Below is a small trained network, with its code and all its weights. Each question gives an input and a class and asks what happens when units are switched off, that is, made to give their printed mean instead of their output.

import numpy as np


def w(rows, s, z=0):
    codes = np.array(rows[::2]) - 128.0
    scale = np.full(codes.shape[1], s)
    scale[-1] = z or s
    return codes * scale


def f(y):
    return y / 2 * (1 + np.tanh(0.7978845608 * (y + 0.044715 * y**3)))


def log_softmax(a):
    a = a - a.max(-1, keepdims=True)
    return a - np.log(np.exp(a).sum(-1, keepdims=True))


def net(x, mask):
    res = np.array(x, float).reshape(1, 5) / 4 @ E
    y = f(res @ A[0][:, :-1].T + A[0][:, -1])
    res = res + np.where(mask, y, B[0][:, -1]) @ B[0][:, :-1]
    return log_softmax(res[-1] @ U[:, :-1].T + U[:, -1])


A, B = {}, {}
E = w([
[120,22,97,100,192,50],'x0',
[236,83,216,109,119,161],'x1',
[81,190,174,52,175,156],'x2',
[126,124,129,130,130,130],'x3',
[1,92,228,148,76,89],'x4',
],0.0082)
A[0] = w([
[167,154,102,121,146,137,136],'n1',
[155,153,106,150,231,157,60],'n2',
[195,149,69,127,102,109,108],'n3',
[64,58,175,118,55,146,2],'n4',
[145,81,143,72,220,92,133],'n5',
[177,125,103,208,82,85,74],'n6',
[154,225,139,167,52,148,88],'n7',
[73,102,170,148,124,123,52],'n8',
[153,130,73,239,65,93,156],'n9',
[54,173,12,131,124,107,51],'n10',
[143,93,110,92,138,62,48],'n11',
[128,14,74,141,172,82,142],'n12',
[201,160,65,100,134,71,69],'n13',
[104,181,169,63,205,163,64],'n14',
[179,149,108,135,193,131,82],'n15',
[159,58,104,186,67,122,114],'n16',
[208,79,187,63,84,161,38],'n17',
[137,125,86,124,154,196,18],'n18',
[131,185,150,179,117,165,5],'n19',
[152,172,130,125,44,144,74],'n20',
[130,105,46,75,173,201,81],'n21',
[130,76,93,90,161,100,49],'n22',
],0.011,0.0057)
B[0] = w([
[90,70,147,151,77,130,175],'n1',
[128,80,149,117,114,72,165],'n2',
[115,101,158,92,84,108,194],'n3',
[107,95,124,154,71,67,194],'n4',
[120,142,55,153,171,192,213],'n5',
[119,170,145,82,168,78,189],'n6',
[23,79,12,170,166,158,235],'n7',
[116,123,153,159,61,84,167],'n8',
[101,196,148,60,146,133,245],'n9',
[255,186,247,191,145,171,225],'n10',
[83,141,71,173,158,125,156],'n11',
[138,131,74,128,132,186,254],'n12',
[112,87,119,169,82,96,188],'n13',
[136,156,111,51,166,40,203],'n14',
[95,85,171,121,77,67,170],'n15',
[150,183,107,54,160,111,221],'n16',
[208,187,155,193,162,124,221],'n17',
[122,98,112,157,124,62,136],'n18',
[67,160,40,194,186,82,154],'n19',
[69,131,101,163,180,141,177],'n20',
[113,85,167,120,90,89,183],'n21',
[97,102,74,148,135,136,160],'n22',
],0.009,0.0073)
U = w([
[94,107,36,186,148,179,98],'0',
[126,83,132,150,9,58,88],'1',
[139,127,132,99,104,186,252],'2',
[227,186,162,226,139,140,101],'3',
[126,182,107,7,151,86,78],'4',
],0.011,0.016)

Each question gives the input, the list of numbers given to net, and the class t.
The units are the neurons (one row each of A and B). Each row of codes is followed by its name. A weight is (code - 128) times the scale printed after its matrix; where a second scale follows, it is the last column's (A, B and U).
mask holds one flag per neuron, in row order. A switched-off neuron (its flag False) gives its mean, the last column of its row in B, instead of its output. The means were averaged over made-up inputs and are rounded, as every weight is.
A unit's drop is (log p(t) with every unit on - log p(t) with that unit switched off) / (log p(t) with every unit on - log p(t) with every unit switched off).
The circuit of an input: a set's keep is (log p(t) with only the set's units on - log p(t) with every unit switched off) / (log p(t) with every unit on - log p(t) with every unit switched off). Starting from the 12 units with the biggest drops (on a tie, the unit counted first), units are removed one at a time, each time the one whose removal leaves the highest keep (on an exact tie, the one counted first), for as long as the keep stays at least 0.8.
circuit, biggest first: the units of the circuit, biggest drop first
unit that matters most: the unit with the biggest drop
k most important neurons: the k neurons with the biggest drops, biggest first
drop of u: that unit's drop, to one decimal
input [-6,8,8,-2,-1], class 3: most important neuron	[n17]
input [-7,4,8,1,-7], class 4: 2 most important neurons	[n14 n5]
input [-1,-6,-8,-4,5], class 4: 3 most important neurons	[n9 n16 n6]
input [-2,7,7,0,7], class 1: circuit, biggest first	[n4 n8]
input [-3,-6,-8,0,-1], class 4: 3 most important neurons	[n9 n6 n16]
input [0,-4,-7,2,2], class 4: circuit, biggest first	[n9 n16]
input [-7,7,8,3,5], class 4: 3 most important neurons	[n14 n10 n5]
input [7,7,7,-3,-5], class 0: 2 most important neurons	[n5 n10]
input [4,2,1,3,6], class 1: 3 most important neurons	[n4 n8 n7]
input [-8,7,6,8,2], class 0: circuit, biggest first	[n7 n19]
input [-6,6,3,-6,-5], class 0: 2 most important neurons	[n7 n10]
input [2,1,-7,-1,6], class 4: circuit, biggest first	[n16 n9]
input [7,-2,-8,-5,7], class 4: 4 most important neurons	[n16 n9 n7 n6]
input [8,8,1,-1,-4], class 0: circuit, biggest first	[n5]
input [5,7,-4,-3,4], class 3: 2 most important neurons	[n17 n7]
input [-3,-8,0,6,-7], class 3: 2 most important neurons	[n10 n4]
input [-5,5,4,2,5], class 0: 2 most important neurons	[n7 n10]
input [6,-7,4,2,-1], class 3: 2 most important neurons	[n10 n7]
input [-1,1,-5,1,0], class 4: drop of n6	0.1
input [-7,-4,7,6,5], class 0: unit that matters most	n7
input [-7,-1,2,7,8], class 1: drop of n4	1.4
input [2,-6,2,-4,2], class 3: drop of n10	0.5
